In the rows, 128 means zero.
Here are made-up elements, facts about them, and rows of numbers that follow some of those facts. Name the element behind each unnamed row.

Some rows with their names:
[ 84 152 185  86 127 111 119 139 132 116 147 110 129 135  55  73 160 157
  96 145 131 104  88 141  83 151 128 122 109 134 168 128] : miza
[149 127 149  99 118 141 102 118 113 125 112 128 107  91  90 141 129 115
 103 121 123 110 126 100 150 119  96 132 139 139 101  87] : zomek
[150 127 153 105 118 144 104 118 110 124 111 126 108  92  89 141 131 114
 105 119 123 110 127  97 150 121  98 133 139 145 102  86] : brifan
[190 165 129 110 113 149 149  75 155 130  61 148  93 132 107 165 161 148
  96 108 103 105 140 137 158 115 114 125 130 121  83 106] : luga
[ 55 117 165 160 135  75 183 135 102 116 133 136 160  92  77  83 168 177
 137 167 144 141 147 115  59 186 175 104  94 123 196 142] : baga
[114 123 177  74 126 117 146 129 119  93 108 108 125  94  23 108 181 168
  76 128 127 107 116  87  94 139 136 101 133 121 140  97] : plaves
[166 191 151 157  95 148 115  87 188 185  71 160  92 194  99 151 145 138
 137 118 119 123 111 183 154 139 151 194 113 166  80 149] : listis
[149 127 153 103 118 144 104 119 110 124 110 125 108  91  89 141 132 116
 105 119 124 110 126  96 150 121  96 132 138 145 103  87] : brukoflar
[ 85 155 151 127 135 189 150 126 186 131 154  72 131 195  49 143 142 174
 105 137 175 118  99 157 101  90 138 178 134 141 100 160] : gotu
[131 131 168  76 116  32 133 130 112 125 128 118 137 161 113 100 184 160
 134 153 173 115 154 145  57 198 138 110 101 134 191 166] : flobir
[131 132 159  69 114 132 101 121 104 119 136 121 108  90 122 115 114 128
 101 133 147 105 131 114 150 112  77 102 132 141 113 101] : trebel
[182 135 101  77 136 105 126 107  84 101 174 103 123 121 178 165 135  99
 137 117 156 109 177 108 115 113  77 122 130 111 164 121] : mubil
[136 139 152  89 120 141 106 128  98 119 142 119 108  92 119 116 117 115
 105 121 134 110 124 103 148 115  74 118 128 146 123 101] : vegifor
[190 165 130 110 112 148 148  75 156 130  63 150  92 134 105 165 160 147
  96 109 102 104 139 136 157 114 114 124 130 120  81 105] : graski
[145 113 121  97 130 142 100 158 123 117 127 123 123 125 162 105 110 109
 113  98  98 129  99 110 161 109 120 100 143 127 117 115] : bivem
[ 68  81 119 152 158  91 193 160 125  89 125 122 179 111 125  88 162 176
 128 142 110 152 134 109  72 158 199  63 121  85 185 148] : sagrulon
[ 92  86  78 186 157 141 160 151 129 114 145 118 166 121 193 134 101 127
 156 136 121 154 143 124 125 116 150 101 138 104 135 144] : vuram
[120 100  78 160 146 125 137 131 105 112 150 152 154  89 199 131  98 104
 160 123 100 157 149 113 143 112 165  99 136  94 150 120] : dosebul
[115  83  84 181 150 122 151 145 107 116 124 139 157  92 207 128 105 116
 157 128 102 154 152 108 140 132 144  87 134 106 140 125] : droplofe
[153 127  85 144 142  91  87 154 159 156 149 112 145 232 221 133 115  91
 179 125 125 132 111 195 107 155 129 155 123 126 155 184] : pesem
[143  99 118 110 123 137 103 127 149 123  77 153 125 113 136 130 115 131
 112 118  92 132 114 127 169 112 155  94 155 111  77 103] : dabra

Facts:
[baga baroda brifan brogre brukoflar dagebol degar dodro drafek dredros drezal dribrik drogu drunuk farim fisutok flepigrek flibrul flobir flogek fluklu flusoste fuskam futu gidroklor gotu grasel graski grufir gruflun gruzon kadrok kistos klaletrem klamo klodu konun lafom latror likle listis luga lumur maba megok meti mifluk miza monavem mubil muga mutum muvosa nekek neputro noplan nozen nugrin nunikil nusto pekle pepletar plakli plaves pledran pliklun pliro ploklim plomem plonus plotrom potal ripo risku roputro rutar salim setro siflak siloskan simomo sketrufun skevar skibam skogra skuples soskos stagrik staplor stekin stodruvu taklerer tatem tifa toberon trabru traskasu trebel trige vegifor vofum vuklok zaruduk zezun zomek zoros zostas zuviva] reti a
[benim bezol bivem bratra briski brisur buvom dabra diflam dosebul dreklor droplofe felom fepates flegro fudal gadote galogem gamu gaval gefom gekik gobiklik gradrun grebrik grurok kasil kilok kofli leti levanor loflon lolave midrul neplur numam pakon pesem plelevos postumom radi radrer risos runol sagrulon skule staflus stova stuflok suskurar tregru trobem vabe votir vume vuram zefiplu zeflok zekla] reti b
[baga kistos klodu megok nekek skogra] fastos zuviva
[baroda fisutok grurok kadrok kilok pakon setro stova] fastos grufir
[benim drezal grasel gruzon miza neplur nunikil pesem skevar stagrik] fastos loflon
[bezol fluklu kofli pliklun potal simomo] fastos fuskam
[bivem futu gaval pliro taklerer tatem trabru vuram] fastos zaruduk
[bratra brogre degar levanor sagrulon zomek] fastos numam
[brifan flibrul gekik konun pledran plotrom skibam soskos traskasu] fastos sketrufun
[briski gotu plelevos rutar siflak siloskan skule] fastos mubil
[brisur brukoflar dagebol galogem gobiklik nugrin pekle stekin stodruvu] fastos plonus
[dabra flobir flogek flusoste fudal gidroklor klaletrem latror leti roputro runol trebel] fastos tregru
[diflam gruflun luga maba muga nusto risos] fastos dosebul
[dodro dribrik gadote gamu gefom lumur monavem plakli plomem radrer vofum] fastos toberon
[dredros droplofe lafom listis muvosa pepletar ripo zeflok zezun] fastos drogu
[dreklor meti nozen plaves ploklim staflus suskurar zekla] fastos vume
[drunuk zostas] fastos drafek
[farim midrul noplan postumom stuflok tifa zefiplu] fastos buvom
[felom vabe zoros] fastos flegro
[fepates lolave salim trige vegifor] fastos radi
[flepigrek graski staplor trobem] fastos gradrun
[grebrik] fastos skuples
[kasil likle mifluk neputro risku votir vuklok] fastos klamo
[baga benim bezol brisur dosebul dredros droplofe fepates flepigrek futu gadote gaval gekik gradrun grasel gruflun kadrok kasil kistos klamo kofli lafom levanor likle mutum neputro noplan nusto pekle pliklun radi risos sagrulon setro simomo skibam skogra skule stagrik taklerer trabru vofum vume vuram zaruduk zefiplu] razostam c
[baroda brogre buvom dabra dodro farim flibrul gidroklor klaletrem ripo risku salim soskos stodruvu stova vuklok zezun] razostam h
[bivem bratra degar dribrik drogu drunuk flogek fuskam galogem gefom leti loflon midrul miza muvosa nozen nugrin plelevos potal radrer siflak siloskan staflus stekin traskasu trebel vegifor votir zoros] razostam d
[brifan brukoflar dreklor fluklu grebrik kilok lumur nekek plaves ploklim postumom rutar skevar tifa toberon vabe zomek] razostam i
[briski diflam drafek drezal flobir fudal gobiklik latror lolave maba megok meti mifluk mubil muga nunikil pakon pesem pliro plonus plotrom skuples stuflok tatem trobem zuviva] razostam e
[dagebol fisutok gotu grufir grurok klodu konun neplur pepletar plakli roputro sketrufun staplor tregru zeflok zekla] razostam g
[felom flegro flusoste gamu graski gruzon listis luga monavem numam pledran plomem runol suskurar trige zostas] razostam f
baga pugan [farim plonus]
benim pugan [zoros]
bezol pugan [farim muvosa]
bratra pugan [flusoste siflak]
degar pugan [radi]
dodro pugan [siloskan]
dredros pugan [soskos]
dreklor pugan [ploklim]
dribrik pugan [pepletar zoros degar kasil monavem]
drogu pugan [votir flusoste dredros]
farim pugan [grebrik]
flobir pugan [gotu staflus skevar]
fudal pugan [gadote]
fuskam pugan [kadrok]
futu pugan [postumom]
gadote pugan [pepletar degar]
gefom pugan [mutum]
gidroklor pugan [ploklim degar]
gotu pugan [dredros]
gradrun pugan [drafek]
grufir pugan [dribrik vabe zuviva]
gruflun pugan [zuviva]
kadrok pugan [muga degar]
kilok pugan [bezol nugrin]
konun pugan [zoros flogek]
lafom pugan [vabe]
levanor pugan [soskos]
likle pugan [gotu]
listis pugan [kadrok]
midrul pugan [gekik flusoste]
mifluk pugan [kasil pesem]
miza pugan [drogu]
monavem pugan [muga]
muga pugan [flusoste bratra flogek siflak]
mutum pugan [muga]
muvosa pugan [gotu gekik mutum]
noplan pugan [dredros neputro]
nozen pugan [skevar]
pakon pugan [dredros]
pekle pugan [pakon muvosa]
pepletar pugan [radi gotu gidroklor stagrik]
pesem pugan [zoros]
plakli pugan [gotu stagrik]
plaves pugan [grebrik]
pliro pugan [konun]
ploklim pugan [flusoste]
plomem pugan [plakli]
plonus pugan [radi bratra]
postumom pugan [risku]
potal pugan [rutar]
radi pugan [flusoste bratra]
risos pugan [plomem plonus]
roputro pugan [traskasu]
rutar pugan [listis kasil]
sagrulon pugan [soskos]
skevar pugan [zoros stagrik kadrok]
skibam pugan [plonus mifluk]
skogra pugan [trobem]
skule pugan [konun monavem]
skuples pugan [radi neputro]
soskos pugan [farim]
stagrik pugan [gotu]
stodruvu pugan [pliklun]
stuflok pugan [zoros pakon mutum siflak midrul]
taklerer pugan [grebrik]
traskasu pugan [plomem vuram]
trobem pugan [drezal taklerer]
votir pugan [farim skevar]
zaruduk pugan [pakon]
zezun pugan [skuples]
zoros pugan [muga]

Which element is each row?
No name comes twice in this set of rows, the named rows included.
[ 99 112 121 214 117  80 106 157 129 178 112 187 150 141 185  88 103 106
 197 140  97 174 117 159 128 193 199 146 103 147 159 163] -> skule
[103  92 102  93 165 194 152 158 174  77 146  54 154 167  85 149 137 164
  82 111 135 125  96 112 115  57 144 108 175  92  92 129] -> grebrik
[136 140 156  94 120 145 111 130  98 119 141 115 109  90 119 117 120 116
 105 117 135 110 123  99 149 115  78 120 127 151 123 100] -> stekin
[195 133 102  94 118 138 133  95 184 125  41 157 108 163 154 154 147 154
 100 100  81 120 123 156 174 105 159  87 151  96  63 122] -> runol
[ 89 156 151 123 113 182  76 134 157 167 182  95 116 183 123 133  73 120
 141 150 196 123  99 178 146  89  92 194 134 179  83 159] -> flogek
[ 81 116 110 215 136  89 106 152 148 170 124 172 160 157 183  91 103 109
 190 154  95 161 106 185 111 183 189 140 106 126 164 164] -> benim
[ 72 100 125 146 157 123 204 123  93  83 149 100 161  69 112 127 149 170
 117 158 153 127 172  91  84 129 122  79 122  98 167 119] -> taklerer
[108 103  87 169 137 110 169 128  82 123 147 158 133  65 152 134  98 113
 136 157 140 144 169 103 131 131  90 117 118 106 140 121] -> vofum
[108 142 181 137 109 125 121 120 136 146  94 147 119 112  45 109 154 147
 117 136 120 127 110 122 119 157 161 150 117 154 122 115] -> zezun
[ 74 159 147 141 129 204 105 147 165 155 203  66 126 197 101 136  87 128
 134 140 196 126  90 166 126  78  98 206 133 174  97 167] -> siflak
[174 151  86 119 132 142  96 110 112 143 203  96 119 172 204 187  90  71
 171 124 181 119 163 150 137  91  68 185 134 140 132 149] -> zuviva

The same elements again, as new rows of numbers:
Named rows:
[150 128 100  94 108 137 150 178 123 136 139 121 133 156 157 137 130 130
 188 121 153 122 107 128 107 115 109 120 159 152 114 139 113 144 143 128] : grebrik
[ 94 115 137 130 125 127 139 131 137 136 117 128 139 126 114 136 131 115
 133 133 117 147 114 121 119 116 142 122 117 119 165 117 129 125 130 139] : baga
[140 125 108 153 185 179  90 151 106 209 126 124  64 150  98  77 157 153
 100 106 112  45 137 133  60 101  98  90 139  28  49 104  96  77 111  55] : pliklun
[113 124 109 125 121 115 149 120 133 131 146 133 123 132 128 115 126 126
 141 136 132 130 132 116 127 125 128  98 124 121 129 159 124 140 127 128] : lolave
[113 130 131 121 106 125 144 133 143 138 145 128 127 126 104 137 128 139
 132 125 125 134 130 118 117 110 132 104 128 131 137 121 114 132 125 120] : baroda
[112 124 141 123 120 132 143 132 140 126 123 119 123 109 118 163 130 133
 134 156 102 140 102 109 127 112 138 113 116 131 172 108 131 118 132 117] : nozen
[ 93 110 111 127 137 119 156 123 131 134 120 132 133 131 132 136 133 105
 143 147 120 140 104 119 127 136 133 111 118 112 166 142 135 127 139 143] : sagrulon
[165 141 103 109 117 128 118 146 109 119 135 127 120 129 142 143 113 154
 156 146 132 134 123 118 137 122 103 111 146 159 109 139 140 136 139 105] : staflus
[113 124 142 124 122 131 139 129 139 127 123 120 122 106 114 163 128 135
 128 158 101 140 105 109 129 114 137 111 115 132 170 108 134 120 132 114] : potal
[111 118 111 114 124 120 162 133 133 132 132 129 124 127 134 161 135 123
 147 150 121 130 102 115 128 132 120  98 128 128 161 131 129 129 145 129] : kilok
[155 139 102 110 115 116 119 137 108 121 139 138 121 128 126 148 110 160
 140 134 135 134 139 120 142 130  93  96 144 160 108 134 146 142 141 108] : vabe
[142 134 100 120 120 119 112 139 105 126 131 140 134 144 135 121 113 138
 148 126 143 144 135 127 133 128 106 118 143 146 104 147 142 138 137 127] : gekik
[109 126 135 130 108 124 136 129 141 135 144 129 130 128 111 117 127 133
 131 123 126 136 138 118 118 106 140 110 120 124 134 135 116 134 119 125] : tatem
[136 133 135 118 115 135 124 141 130 123 127 120 124 115 119 154 120 147
 138 146 113 139 117 115 128 109 127 116 128 147 143 111 133 127 132 108] : zoros
[115 127 110 124 115 112 147 119 131 125 148 135 128 131 128 118 123 128
 141 136 133 137 134 117 133 126 128 100 125 129 130 161 127 142 128 130] : pakon
[127 131 135 118 104 125 112 117 123 117 146 130 136 138 110 110 108 158
 122 116 138 143 160 123 135 114 116 116 125 164  93 131 124 154 103 100] : zuviva
[114 126 144 135 114 130 123 129 138 123 135 122 129 127 130 104 127 132
 133 134 119 136 137 116 120  97 150 119 112 120 135 143 123 133 115 123] : luga
[ 92 117 137 133 123 123 136 126 135 134 119 132 138 125 111 139 130 118
 126 135 114 150 115 120 121 118 141 121 115 118 164 117 133 121 130 136] : pekle
[ 97 117 140 121 114 131 142 117 139 129 141 123 135 139 115 115 128 133
 127 125 129 133 133 120 119 114 134 116 114 135 125 128 111 143 104 111] : mubil
[113 124 109 126 118 114 149 121 132 131 148 135 124 134 128 117 128 127
 141 138 132 130 130 117 127 125 129  99 124 120 128 160 123 136 128 128] : gobiklik
[107 111 121 124 132 129 141 110 127 115 137 121 127 141 152 101 127 125
 139 148 128 125 126 114 133 124 129 113 110 128 123 160 125 147 109 112] : flegro

Which element is each row?
No name comes twice in this set of rows, the named rows included.
[101 118 140 119 111 128 138 114 137 123 141 123 137 136 114 117 122 137
 126 125 129 141 138 120 126 116 131 116 115 146 125 128 116 149 105 112] -> skuples
[ 90 111 131 144 152 142 134 127 135 163 118 127 111 128 105 125 147 119
 112 134 104 112 112 121  99 115 135 106 113  74 146 110 118 101 125 114] -> futu
[ 91 102 132 107 111 156 177 192 157 157 119 106 157 167 157 121 157  77
 200 112 145 131  71 134  70  93 161 157 141 114 168 125  83 130 131 166] -> skogra
[107 116 110 109 124 124 161 114 132 130 146 127 126 140 126 135 128 130
 138 139 133 125 119 117 129 137 112  98 126 138 124 140 116 144 119 109] -> buvom
[153 140 130 112 107 138 113 155 123 125 130 120 127 126 125 146 117 154
 149 135 125 139 123 119 124 103 120 123 140 159 122 113 130 131 131 106] -> siloskan
[ 88  94  99 145 205 164 143 109 118 192 119 122  73 149 117 100 166 119
 101 144 101  54 102 121  83 139 103  81 112  25 100 120 103  86 110  69] -> gradrun
[115 126 132 129 119 125 117 134 124 131 122 134 137 129 111 130 121 132
 129 124 125 150 132 124 125 115 129 123 126 134 137 119 136 129 129 129] -> kadrok
[116 114 105  99 103 142 184 182 150 147 148 112 147 171 173 100 148  91
 210 115 163 119  93 131  84 102 145 135 150 126 129 168  81 149 130 158] -> trobem
[136 134 136 118 111 134 125 146 129 126 129 121 126 120 122 155 123 145
 142 145 115 140 113 115 125 107 129 120 130 147 142 110 129 124 131 110] -> muvosa
[161 144 128 109 100 140 110 164 119 125 133 120 128 133 130 143 117 156
 156 130 131 138 124 122 120  99 118 129 147 164 110 115 126 131 131 105] -> nugrin

